Below are the code and all the weights of a small trained network. Each question names an input and a class and asks about switching units off, where a switched-off unit gives its printed mean instead of its output.

import numpy as np


def w(rows, s, z=0):
    codes = np.array(rows[::2]) - 128.0
    scale = np.full(codes.shape[1], s)
    scale[-1] = z or s
    return codes * scale


def norm(h):
    return h / np.sqrt((h * h).mean(-1, keepdims=True) + 1e-5)


def f(y):
    return y / 2 * (1 + np.tanh(0.7978845608 * (y + 0.044715 * y**3)))


def log_softmax(a):
    a = a - a.max(-1, keepdims=True)
    return a - np.log(np.exp(a).sum(-1, keepdims=True))


def net(x, mask):
    res = np.array(x, float).reshape(1, 7) / 4 @ E
    u = 0
    for l in range(3):
        y = f(norm(res) @ A[l][:, :-1].T + A[l][:, -1])
        res = res + np.where(mask[u : u + 5], y, B[l][:, -1]) @ B[l][:, :-1]
        u += 5
    return log_softmax(norm(res)[-1] @ U[:, :-1].T + U[:, -1])


A, B = {}, {}
E = w([
[129,124,132,122,134,126,125],'x0',
[130,132,127,127,130,128,129],'x1',
[127,133,131,126,130,131,130],'x2',
[49,148,70,134,119,230,28],'x3',
[108,63,73,155,209,251,159],'x4',
[125,124,126,132,124,127,128],'x5',
[69,134,74,48,141,71,158],'x6',
],0.017)
A[0] = w([
[113,40,100,141,210,199,219,133],'L0N1',
[208,116,166,192,145,100,191,124],'L0N2',
[51,110,41,37,151,45,249,56],'L0N3',
[80,155,132,152,73,130,9,67],'L0N4',
[38,153,19,46,131,92,130,2],'L0N5',
],0.021,0.0056)
B[0] = w([
[207,22,136,92,171,178,152,252],'L0N1',
[100,46,168,148,82,120,128,209],'L0N2',
[241,242,72,65,138,130,147,236],'L0N3',
[236,171,149,83,113,144,39,199],'L0N4',
[24,1,179,152,129,88,61,201],'L0N5',
],0.023,0.02)
A[1] = w([
[171,168,59,125,172,200,203,4],'L1N1',
[129,86,95,125,191,247,91,164],'L1N2',
[136,198,89,90,137,65,171,69],'L1N3',
[21,91,50,54,177,117,78,122],'L1N4',
[4,104,61,138,181,169,103,37],'L1N5',
],0.027,0.0024)
B[1] = w([
[76,135,64,21,123,81,15,184],'L1N1',
[79,206,109,227,119,150,171,254],'L1N2',
[119,165,108,219,192,85,172,180],'L1N3',
[123,47,186,171,77,150,211,165],'L1N4',
[253,56,97,54,167,69,166,140],'L1N5',
],0.023,0.022)
A[2] = w([
[80,228,117,128,119,71,181,3],'L2N1',
[77,142,154,118,46,4,102,28],'L2N2',
[163,74,156,109,131,123,126,57],'L2N3',
[107,110,155,114,171,104,69,40],'L2N4',
[90,216,68,199,157,111,150,42],'L2N5',
],0.029,0.0036)
B[2] = w([
[188,125,202,211,127,96,220,203],'L2N1',
[3,179,163,15,137,93,86,234],'L2N2',
[67,127,126,153,111,139,157,229],'L2N3',
[107,158,145,87,102,133,237,152],'L2N4',
[45,178,97,187,140,106,126,250],'L2N5',
],0.023,0.013)
U = w([
[33,118,191,39,77,88,96,193],'0',
[126,7,113,176,116,192,191,254],'1',
[211,223,168,107,74,181,28,58],'2',
[52,194,41,213,131,211,91,48],'3',
[99,201,114,155,161,42,177,139],'4',
[222,102,25,21,179,114,160,10],'5',
],0.017,0.0033)

Each question gives the input, the list of numbers given to net, and the class t.
The units are the neurons (one row each of A and B). Each row of codes is followed by its name. A weight is (code - 128) times the scale printed after its matrix; where a second scale follows, it is the last column's (A, B and U).
mask holds one flag per neuron, layer by layer. A switched-off neuron (its flag False) gives its mean, the last column of its row in B, instead of its output. The means were averaged over made-up inputs and are rounded, as every weight is.
A unit's drop is (log p(t) with every unit on - log p(t) with that unit switched off) / (log p(t) with every unit on - log p(t) with every unit switched off).
The circuit of an input: a set's keep is (log p(t) with only the set's units on - log p(t) with every unit switched off) / (log p(t) with every unit on - log p(t) with every unit switched off). Starting from the 12 units with the biggest drops (on a tie, the unit counted first), units are removed one at a time, each time the one whose removal leaves the highest keep (on an exact tie, the one counted first), for as long as the keep stays at least 0.8.
circuit, biggest first: the units of the circuit, biggest drop first
unit that matters most: the unit with the biggest drop
top k neurons: the k neurons with the biggest drops, biggest first
k most important neurons of layer l: the k neurons of layer l with the biggest drops, biggest first
drop of u: that unit's drop, to one decimal
input [-7,-1,1,-2,-6,-7,-4], class 0: top neuron : L0N1
input [-8,7,8,7,5,-4,1], class 1: top 4 neurons : L0N3, L1N4, L0N5, L1N5
input [-3,7,1,3,-1,-5,0], class 2: top 2 neurons : L0N4, L0N2
input [-2,7,4,2,0,-8,0], class 2: top 3 neurons : L0N4, L0N2, L1N1
input [-4,-4,-2,8,-3,3,8], class 0: top 3 neurons : L0N5, L0N4, L0N1
input [3,-4,4,6,-2,1,2], class 0: top 3 neurons : L0N5, L0N4, L0N1
input [-3,-8,5,1,7,-2,5], class 1: top 4 neurons : L0N5, L0N4, L1N2, L1N4
input [-3,8,-7,-2,-8,8,-7], class 0: 2 most important neurons of layer 0 : L0N1, L0N3
input [-8,-6,-4,4,-2,4,1], class 0: top 2 neurons : L0N5, L0N3
input [-5,-7,-4,-1,5,4,4], class 5: top 2 neurons : L0N3, L0N1
input [-8,-6,6,0,8,7,6], class 5: top 2 neurons : L0N1, L0N3
input [4,0,2,6,2,4,1], class 1: top 3 neurons : L0N3, L0N5, L1N4
input [5,-6,2,7,-8,-2,0], class 2: top 2 neurons : L0N4, L0N2
input [-7,-5,3,-8,-1,4,-2], class 0: top 2 neurons : L0N1, L0N2
input [-5,8,6,5,-1,4,-6], class 2: circuit, biggest first : L0N4
input [-6,-6,0,2,-5,-4,2], class 0: top 2 neurons : L0N5, L0N1
input [8,0,3,-4,5,-2,1], class 5: top 3 neurons : L0N3, L0N5, L1N1
input [-4,6,-5,-1,-5,4,-5], class 0: 2 most important neurons of layer 0 : L0N1, L0N3
input [-6,8,5,0,2,-2,-7], class 1: 2 most important neurons of layer 1 : L1N3, L1N1
input [-3,-2,-3,-5,-8,-2,-1], class 0: unit that matters most : L0N3
input [-3,-8,8,2,-1,1,3], class 0: 2 most important neurons of layer 0 : L0N5, L0N1
input [-2,8,7,6,7,-7,2], class 1: drop of L0N3 : 0.8
input [3,0,4,6,-3,8,-3], class 2: drop of L0N4 : 1.0
input [3,-3,-3,-7,2,6,-6], class 1: drop of L2N2 : 0.0
input [4,-4,1,5,1,-8,2], class 1: drop of L0N5 : 1.0
